Below are the code and all the weights of a small trained network. Each question names an input and a target symbol and asks about switching units off, where a switched-off unit gives its printed mean instead of its output.

import numpy as np


def w(rows, s, z=0):
    codes = np.array(rows[::2]) - 128.0
    scale = np.full(codes.shape[1], s)
    scale[-1] = z or s
    return codes * scale


def f(y):
    return np.maximum(y, 0)


def softmax(a):
    e = np.exp(a - a.max(-1, keepdims=True))
    return e / e.sum(-1, keepdims=True)


def log_softmax(a):
    a = a - a.max(-1, keepdims=True)
    return a - np.log(np.exp(a).sum(-1, keepdims=True))


def net(x, mask):
    ids = ['βγεηθλμπστφω'.index(c) for c in x.split()]
    T = len(ids)
    res = E[ids] + P[:T]
    r = res
    for j in range(2):
        rows = slice(2 * j, 2 * j + 2)
        q, k, v = (r @ M[0][rows].T for M in (Q, K, V))
        z = softmax(np.where(np.tri(T) > 0, q @ k.T / 2**0.5, -1e9)) @ v
        o = O[0][rows]
        res = res + np.where(mask[j], z, o[:, -1]) @ o[:, :-1]
    y = f(res @ A[0][:, :-1].T + A[0][:, -1])
    res = res + np.where(mask[2:10], y, B[0][:, -1]) @ B[0][:, :-1]
    return log_softmax(res[-1] @ U[:, :-1].T + U[:, -1])


Q, K, V, O, A, B = {}, {}, {}, {}, {}, {}
E = w([
[128,70,64,117],'β',
[80,178,198,56],'γ',
[97,209,14,145],'ε',
[227,141,141,100],'η',
[228,136,73,224],'θ',
[49,58,222,141],'λ',
[50,52,225,62],'μ',
[244,219,237,228],'π',
[78,204,114,156],'σ',
[62,120,124,178],'τ',
[187,98,85,170],'φ',
[255,33,211,161],'ω',
],0.016)
P = w([
[78,150,164,135],'0',
[106,124,131,132],'1',
[127,188,193,185],'2',
[145,158,214,211],'3',
[132,122,186,166],'4',
[155,131,179,170],'5',
[162,164,234,209],'6',
[142,153,235,173],'7',
[151,142,243,181],'8',
[146,146,254,170],'9',
[143,148,255,177],'10',
[144,148,255,169],'11',
[130,154,230,151],'12',
[38,140,120,70],'13',
],0.0038)
Q[0] = w([
[100,57,236,126],'H1',
[179,88,2,185],'H1',
[155,126,177,37],'H2',
[161,53,124,107],'H2',
],0.0099)
K[0] = w([
[223,95,172,83],'H1',
[66,113,63,157],'H1',
[8,198,210,114],'H2',
[48,20,79,204],'H2',
],0.011)
V[0] = w([
[164,184,135,255],'H1',
[247,94,144,124],'H1',
[3,114,103,233],'H2',
[126,91,119,94],'H2',
],0.0086)
O[0] = w([
[179,214,151,149,251],'H1',
[13,179,81,132,234],'H1',
[156,119,196,254,74],'H2',
[28,79,158,172,78],'H2',
],0.0087,0.0023)
A[0] = w([
[111,54,114,204,144],'N1',
[161,141,61,159,93],'N2',
[106,117,154,89,187],'N3',
[85,168,31,49,103],'N4',
[254,176,183,59,252],'N5',
[48,58,144,141,91],'N6',
[117,212,152,188,82],'N7',
[121,124,179,36,62],'N8',
],0.0095,0.0048)
B[0] = w([
[89,126,43,228,164],'N1',
[210,105,182,111,147],'N2',
[164,99,59,100,197],'N3',
[72,120,203,201,191],'N4',
[33,131,132,55,254],'N5',
[197,157,227,183,176],'N6',
[133,181,74,129,196],'N7',
[254,53,84,110,195],'N8',
],0.0083,0.0099)
U = w([
[133,98,54,136,163],'β',
[187,160,135,136,81],'γ',
[126,121,120,117,28],'ε',
[150,144,137,125,31],'η',
[255,180,90,122,180],'θ',
[73,141,188,153,39],'λ',
[78,114,175,99,254],'μ',
[167,156,141,125,77],'π',
[146,189,137,119,116],'σ',
[128,85,147,50,48],'τ',
[201,117,146,130,157],'φ',
[160,152,89,185,157],'ω',
],0.012,0.006)

Each question gives the input, a string of symbols that net reads in full, and the target symbol t.
The units are the heads (2 rows each of Q, K, V and O) and the neurons (one row each of A and B). Each row of codes is followed by its name. A weight is (code - 128) times the scale printed after its matrix; where a second scale follows, it is the last column's (O, A, B and U).
mask holds one flag per unit, heads first, then neurons. A switched-off unit (its flag False) gives its mean, the last column of its rows in O or B, instead of its output. The means were averaged over made-up inputs and are rounded, as every weight is.
A unit's drop is (log p(t) with every unit on - log p(t) with that unit switched off) / (log p(t) with every unit on - log p(t) with every unit switched off).
The circuit of an input: a set's keep is (log p(t) with only the set's units on - log p(t) with every unit switched off) / (log p(t) with every unit on - log p(t) with every unit switched off). Starting from all 10 units, units are removed one at a time, each time the one whose removal leaves the highest keep (on an exact tie, the one counted first), for as long as the keep stays at least 0.8.
circuit, biggest first: the units of the circuit, biggest drop first
k most important neurons: the k neurons with the biggest drops, biggest first
heads that matter: for each layer, one digit per head in row order, 1 if its drop is at least 0.15 and else 0, layers parted by /
drop of u: that unit's drop, to one decimal
input τ τ ω θ π η η, target σ: circuit, biggest first : N5, H1, N8
input τ γ φ τ γ π, target σ: 3 most important neurons : N5, N7, N8
input μ γ σ θ γ γ τ η γ τ γ λ, target λ: circuit, biggest first : H1, H2, N6
input η θ γ σ γ σ, target μ: heads that matter : 11
input τ φ μ γ β β λ τ, target ω: circuit, biggest first : N5, N1
input τ ε φ γ ω τ, target λ: heads that matter : 11
input γ τ γ λ η γ γ σ, target μ: circuit, biggest first : H2, N4
input ε γ μ λ ε γ τ λ λ τ γ γ θ η, target μ: heads that matter : 01
input μ τ μ γ β, target ω: heads that matter : 01
input τ γ γ μ γ γ ω ω π λ, target λ: heads that matter : 10
input τ γ ω θ β γ τ γ, target λ: heads that matter : 10
input λ γ θ λ ε γ π ε θ λ μ, target σ: 2 most important neurons : N7, N4
input θ ω μ, target λ: 2 most important neurons : N6, N5
input γ λ τ ω γ π λ μ τ ω μ, target λ: circuit, biggest first : H1, H2
input φ γ λ μ γ γ μ, target φ: 2 most important neurons : N6, N5
input θ ω γ η η, target μ: heads that matter : 00
input γ η γ τ γ η μ θ τ μ γ ω τ, target λ: 4 most important neurons : N4, N8, N5, N6
input μ γ γ θ η η β γ ω τ λ τ μ π, target σ: most important neuron : N7
input λ τ θ τ π π τ γ τ λ γ τ, target σ: most important neuron : N8
input η λ η ω γ ε ω τ γ, target λ: drop of N4 : 1.3
input γ γ ε, target θ: drop of N2 : 0.3
input μ μ τ τ γ ε, target θ: drop of H2 : 0.6
input μ γ η γ ω γ γ γ η ε, target μ: drop of H2 : 0.8
